Below are the code and all the weights of a small trained network. Each question names an input and a target symbol and asks about switching units off, where a switched-off unit gives its printed mean instead of its output.

import numpy as np


def w(rows, s, z=0):
    codes = np.array(rows[::2]) - 128.0
    scale = np.full(codes.shape[1], s)
    scale[-1] = z or s
    return codes * scale


def f(y):
    return y / 2 * (1 + np.tanh(0.7978845608 * (y + 0.044715 * y**3)))


def softmax(a):
    e = np.exp(a - a.max(-1, keepdims=True))
    return e / e.sum(-1, keepdims=True)


def log_softmax(a):
    a = a - a.max(-1, keepdims=True)
    return a - np.log(np.exp(a).sum(-1, keepdims=True))


def net(x, mask):
    ids = ['ΠΩβζηθμξτψ'.index(c) for c in x.split()]
    T = len(ids)
    res = E[ids] + P[:T]
    r = res
    for j in range(3):
        rows = slice(3 * j, 3 * j + 3)
        q, k, v = (r @ M[0][rows].T for M in (Q, K, V))
        z = softmax(np.where(np.tri(T) > 0, q @ k.T / 3**0.5, -1e9)) @ v
        o = O[0][rows]
        res = res + np.where(mask[j], z, o[:, -1]) @ o[:, :-1]
    y = f(res @ A[0][:, :-1].T + A[0][:, -1])
    res = res + np.where(mask[3:7], y, B[0][:, -1]) @ B[0][:, :-1]
    return log_softmax(res[-1] @ U[:, :-1].T + U[:, -1])


Q, K, V, O, A, B = {}, {}, {}, {}, {}, {}
E = w([
[149,151,120,75,76],'Π',
[116,170,121,117,131],'Ω',
[162,179,113,73,111],'β',
[87,114,125,151,117],'ζ',
[194,57,139,131,84],'η',
[210,125,219,173,137],'θ',
[117,183,255,135,51],'μ',
[103,136,112,109,90],'ξ',
[112,115,105,135,137],'τ',
[142,125,88,90,107],'ψ',
],0.022)
P = w([
[121,112,127,126,125],'0',
[129,129,104,171,105],'1',
[107,94,152,95,138],'2',
[137,136,80,190,94],'3',
[96,86,169,73,151],'4',
[145,139,67,207,80],'5',
[85,68,181,55,154],'6',
[154,119,28,227,62],'7',
[83,2,153,49,213],'8',
[166,51,76,127,144],'9',
],0.016)
Q[0] = w([
[156,159,113,173,150],'h0',
[87,208,176,118,115],'h0',
[45,106,68,98,34],'h0',
[178,94,130,79,147],'h1',
[60,55,183,24,177],'h1',
[119,111,149,56,202],'h1',
[85,109,253,59,146],'h2',
[200,105,58,167,119],'h2',
[182,156,132,223,67],'h2',
],0.015)
K[0] = w([
[154,129,176,101,167],'h0',
[65,207,151,151,145],'h0',
[48,110,64,73,95],'h0',
[107,166,106,161,157],'h1',
[161,200,69,227,75],'h1',
[165,132,75,186,51],'h1',
[132,161,115,225,16],'h2',
[104,50,160,93,215],'h2',
[62,84,246,18,103],'h2',
],0.013)
V[0] = w([
[117,97,146,163,59],'h0',
[67,108,84,94,56],'h0',
[109,113,88,63,81],'h0',
[129,116,85,124,94],'h1',
[53,170,142,160,119],'h1',
[93,214,153,138,52],'h1',
[163,95,165,19,17],'h2',
[99,119,52,110,167],'h2',
[57,11,113,231,114],'h2',
],0.012)
O[0] = w([
[181,167,103,153,155,207],'h0',
[194,254,136,42,172,175],'h0',
[186,191,145,36,151,164],'h0',
[172,165,134,96,151,160],'h1',
[128,173,82,221,181,123],'h1',
[206,120,67,208,226,181],'h1',
[167,150,207,90,207,254],'h2',
[11,174,131,47,85,66],'h2',
[167,222,164,190,13,167],'h2',
],0.0083,0.0074)
A[0] = w([
[1,196,29,50,131,206],'n0',
[96,220,18,141,173,140],'n1',
[162,124,182,197,215,2],'n2',
[126,213,87,75,154,81],'n3',
],0.0074,0.0062)
B[0] = w([
[103,3,170,89,41,224],'n0',
[50,153,1,139,104,233],'n1',
[78,79,167,221,112,254],'n2',
[53,168,135,90,141,238],'n3',
],0.012,0.0074)
U = w([
[83,188,173,104,224,75],'Π',
[35,130,208,78,110,77],'Ω',
[51,215,134,118,170,116],'β',
[88,206,109,160,63,96],'ζ',
[254,74,60,100,96,255],'η',
[54,91,170,131,20,78],'θ',
[91,228,249,141,129,154],'μ',
[108,44,15,91,85,123],'ξ',
[133,156,76,137,171,129],'τ',
[103,69,116,62,183,78],'ψ',
],0.0076,0.0069)

Each question gives the input, a string of symbols that net reads in full, and the target symbol t.
The units are the heads (3 rows each of Q, K, V and O) and the neurons (one row each of A and B). Each row of codes is followed by its name. A weight is (code - 128) times the scale printed after its matrix; where a second scale follows, it is the last column's (O, A, B and U).
mask holds one flag per unit, heads first, then neurons. A switched-off unit (its flag False) gives its mean, the last column of its rows in O or B, instead of its output. The means were averaged over made-up inputs and are rounded, as every weight is.
A unit's drop is (log p(t) with every unit on - log p(t) with that unit switched off) / (log p(t) with every unit on - log p(t) with every unit switched off).
The circuit of an input: a set's keep is (log p(t) with only the set's units on - log p(t) with every unit switched off) / (log p(t) with every unit on - log p(t) with every unit switched off). Starting from all 7 units, units are removed one at a time, each time the one whose removal leaves the highest keep (on an exact tie, the one counted first), for as long as the keep stays at least 0.8.
circuit, biggest first: the units of the circuit, biggest drop first
most important unit: the unit with the biggest drop
top k neurons: the k neurons with the biggest drops, biggest first
heads that matter: for each layer, one digit per head in row order, 1 if its drop is at least 0.15 and else 0, layers parted by /
input η η θ ζ μ Ω Ω Ω η ψ, target μ: circuit, biggest first : h2
input Ω ζ τ Π Ω θ ζ, target η: circuit, biggest first : h2, n3
input ψ Ω τ Ω ζ ζ ξ η τ Ω, target θ: heads that matter : 011
input ξ ζ μ Ω β ξ Ω Ω Ω Ω, target ξ: circuit, biggest first : h2, n0, n1
input Ω β Ω τ, target ξ: heads that matter : 001
input β μ θ ξ Π, target β: circuit, biggest first : h1, h0, n3, n1
input Ω η τ, target μ: circuit, biggest first : h2, n1
input μ τ β, target θ: circuit, biggest first : h2, n0
input θ β ζ, target ψ: heads that matter : 001
input η η μ η β, target μ: heads that matter : 001
input ξ θ ψ η θ η μ ξ, target τ: circuit, biggest first : h1, h2, n2
input Ω θ θ ζ Ω Ω ψ Ω ξ, target ξ: heads that matter : 011
input β Π ζ Ω ψ, target ξ: heads that matter : 011
input β ξ β ζ Π Ω Π ζ, target Π: most important unit : h2
input η μ ζ Π β ζ ξ ψ Ω, target Ω: circuit, biggest first : h2, n0, n3, h0
input Π ψ ζ ζ μ θ β ξ Ω, target β: top 2 neurons : n3, n1
input ζ ζ Ω, target ζ: heads that matter : 001
input η ξ ξ Ω ζ, target ξ: heads that matter : 011
input ξ ξ θ β ζ θ Ω ξ, target ξ: circuit, biggest first : h2, n1
input ζ ζ ξ ξ ξ β Ω, target ψ: circuit, biggest first : h2
input ζ Ω μ Ω, target τ: circuit, biggest first : h1, h2, n1
input Ω Π τ ζ τ, target ζ: circuit, biggest first : h2, h1
input ζ ζ Π ζ, target Π: circuit, biggest first : h2, n0
input Ω Ω μ μ β τ μ Π Ω, target Π: heads that matter : 010
input θ β η η ψ Ω ζ Ω Π Ω, target Π: heads that matter : 001
input η ζ ζ τ τ ζ, target θ: heads that matter : 011
input τ ζ β τ μ Π, target τ: most important unit : h1
input Ω Ω μ η β Ω ψ ζ, target Ω: heads that matter : 111
input Ω Ω ξ ζ β Ω τ ξ ψ, target β: top 2 neurons : n3, n1
input ζ η Ω, target μ: top 2 neurons : n1, n0
